Below is a small trained network, with its code and all its weights. Each question gives an input and a class and asks what happens when units are switched off, that is, made to give their printed mean instead of their output.

import numpy as np


def w(rows, s, z=0):
    codes = np.array(rows[::2]) - 128.0
    scale = np.full(codes.shape[1], s)
    scale[-1] = z or s
    return codes * scale


def f(y):
    return y / 2 * (1 + np.tanh(0.7978845608 * (y + 0.044715 * y**3)))


def log_softmax(a):
    a = a - a.max(-1, keepdims=True)
    return a - np.log(np.exp(a).sum(-1, keepdims=True))


def net(x, mask):
    res = np.array(x, float).reshape(1, 5) / 4 @ E
    y = f(res @ A[0][:, :-1].T + A[0][:, -1])
    res = res + np.where(mask, y, B[0][:, -1]) @ B[0][:, :-1]
    return log_softmax(res[-1] @ U[:, :-1].T + U[:, -1])


A, B = {}, {}
E = w([
[116,198,11,104,111,151,151,144,179],'x0',
[122,200,168,210,82,135,141,155,106],'x1',
[112,36,116,123,62,207,200,183,110],'x2',
[35,154,122,156,251,117,175,169,67],'x3',
[135,157,108,145,171,163,89,198,192],'x4',
],0.012)
A[0] = w([
[135,133,227,149,205,72,94,97,92,51],'n0',
[48,190,122,150,219,101,141,230,117,65],'n1',
[117,160,71,100,138,104,94,203,195,103],'n2',
[160,158,106,92,161,159,117,140,215,76],'n3',
[99,173,118,183,125,143,215,154,98,236],'n4',
[130,16,113,126,130,185,168,120,92,5],'n5',
[91,8,154,43,146,164,142,137,119,182],'n6',
[130,171,108,66,149,36,129,52,138,93],'n7',
[158,147,171,125,123,146,110,147,151,47],'n8',
[118,189,155,101,161,159,136,157,128,160],'n9',
[109,136,139,180,161,135,103,134,116,81],'n10',
],0.012,0.0032)
B[0] = w([
[81,124,212,200,161,45,135,55,149,208],'n0',
[81,181,67,139,221,232,200,90,13,250],'n1',
[179,156,40,219,150,162,100,149,192,184],'n2',
[154,150,136,205,184,141,81,163,186,174],'n3',
[83,182,86,105,90,133,214,157,166,207],'n4',
[163,82,105,85,117,65,206,197,141,192],'n5',
[206,19,85,134,182,90,163,181,112,211],'n6',
[164,158,100,2,157,66,38,110,81,192],'n7',
[145,105,181,161,117,181,107,136,103,142],'n8',
[123,103,92,164,202,195,122,132,107,166],'n9',
[126,132,149,140,136,116,187,83,119,159],'n10',
],0.0093,0.02)
U = w([
[83,164,112,138,164,183,179,122,63,4],'0',
[153,153,106,170,144,176,76,151,199,124],'1',
[84,173,120,120,18,138,179,156,146,68],'2',
[100,143,193,179,149,51,126,92,115,125],'3',
[146,157,110,49,157,89,64,86,111,181],'4',
[159,34,127,121,130,103,169,177,119,207],'5',
[181,130,201,124,7,171,101,138,136,162],'6',
],0.013,0.0034)

Each question gives the input, the list of numbers given to net, and the class t.
The units are the neurons (one row each of A and B). Each row of codes is followed by its name. A weight is (code - 128) times the scale printed after its matrix; where a second scale follows, it is the last column's (A, B and U).
mask holds one flag per neuron, in row order. A switched-off neuron (its flag False) gives its mean, the last column of its row in B, instead of its output. The means were averaged over made-up inputs and are rounded, as every weight is.
A unit's drop is (log p(t) with every unit on - log p(t) with that unit switched off) / (log p(t) with every unit on - log p(t) with every unit switched off).
The circuit of an input: a set's keep is (log p(t) with only the set's units on - log p(t) with every unit switched off) / (log p(t) with every unit on - log p(t) with every unit switched off). Starting from all 11 units, units are removed one at a time, each time the one whose removal leaves the highest keep (on an exact tie, the one counted first), for as long as the keep stays at least 0.8.
units of the circuit, in order: the units of the circuit, biggest drop first
unit that matters most: the unit with the biggest drop
top k neurons: the k neurons with the biggest drops, biggest first
drop of u: that unit's drop, to one decimal
input [2,-1,-5,3,-8], class 4: units of the circuit, in order : n7
input [-1,-6,-8,-3,6], class 1: top 3 neurons : n3, n2, n1
input [1,7,-1,1,-8], class 2: units of the circuit, in order : n1, n4
input [6,-1,4,5,-8], class 5: units of the circuit, in order : n1, n5
input [0,-5,5,5,3], class 5: top 2 neurons : n6, n5
input [0,1,6,2,4], class 5: units of the circuit, in order : n5, n6
input [7,-3,3,2,2], class 1: top 2 neurons : n2, n3
input [-7,-3,-6,6,4], class 3: top 2 neurons : n0, n4
input [-8,-3,0,1,7], class 3: top 2 neurons : n0, n5
input [-6,7,3,2,-7], class 3: top 2 neurons : n0, n1
input [-7,6,0,-6,2], class 6: top 2 neurons : n1, n8
input [2,7,1,-3,-5], class 2: drop of n1 : 0.2
input [6,-3,8,0,-6], class 5: drop of n5 : 0.0
input [4,-6,4,5,1], class 5: unit that matters most : n6
input [-7,-7,-5,-1,4], class 3: drop of n0 : 2.1
input [5,-6,5,-1,7], class 1: drop of n2 : 0.3
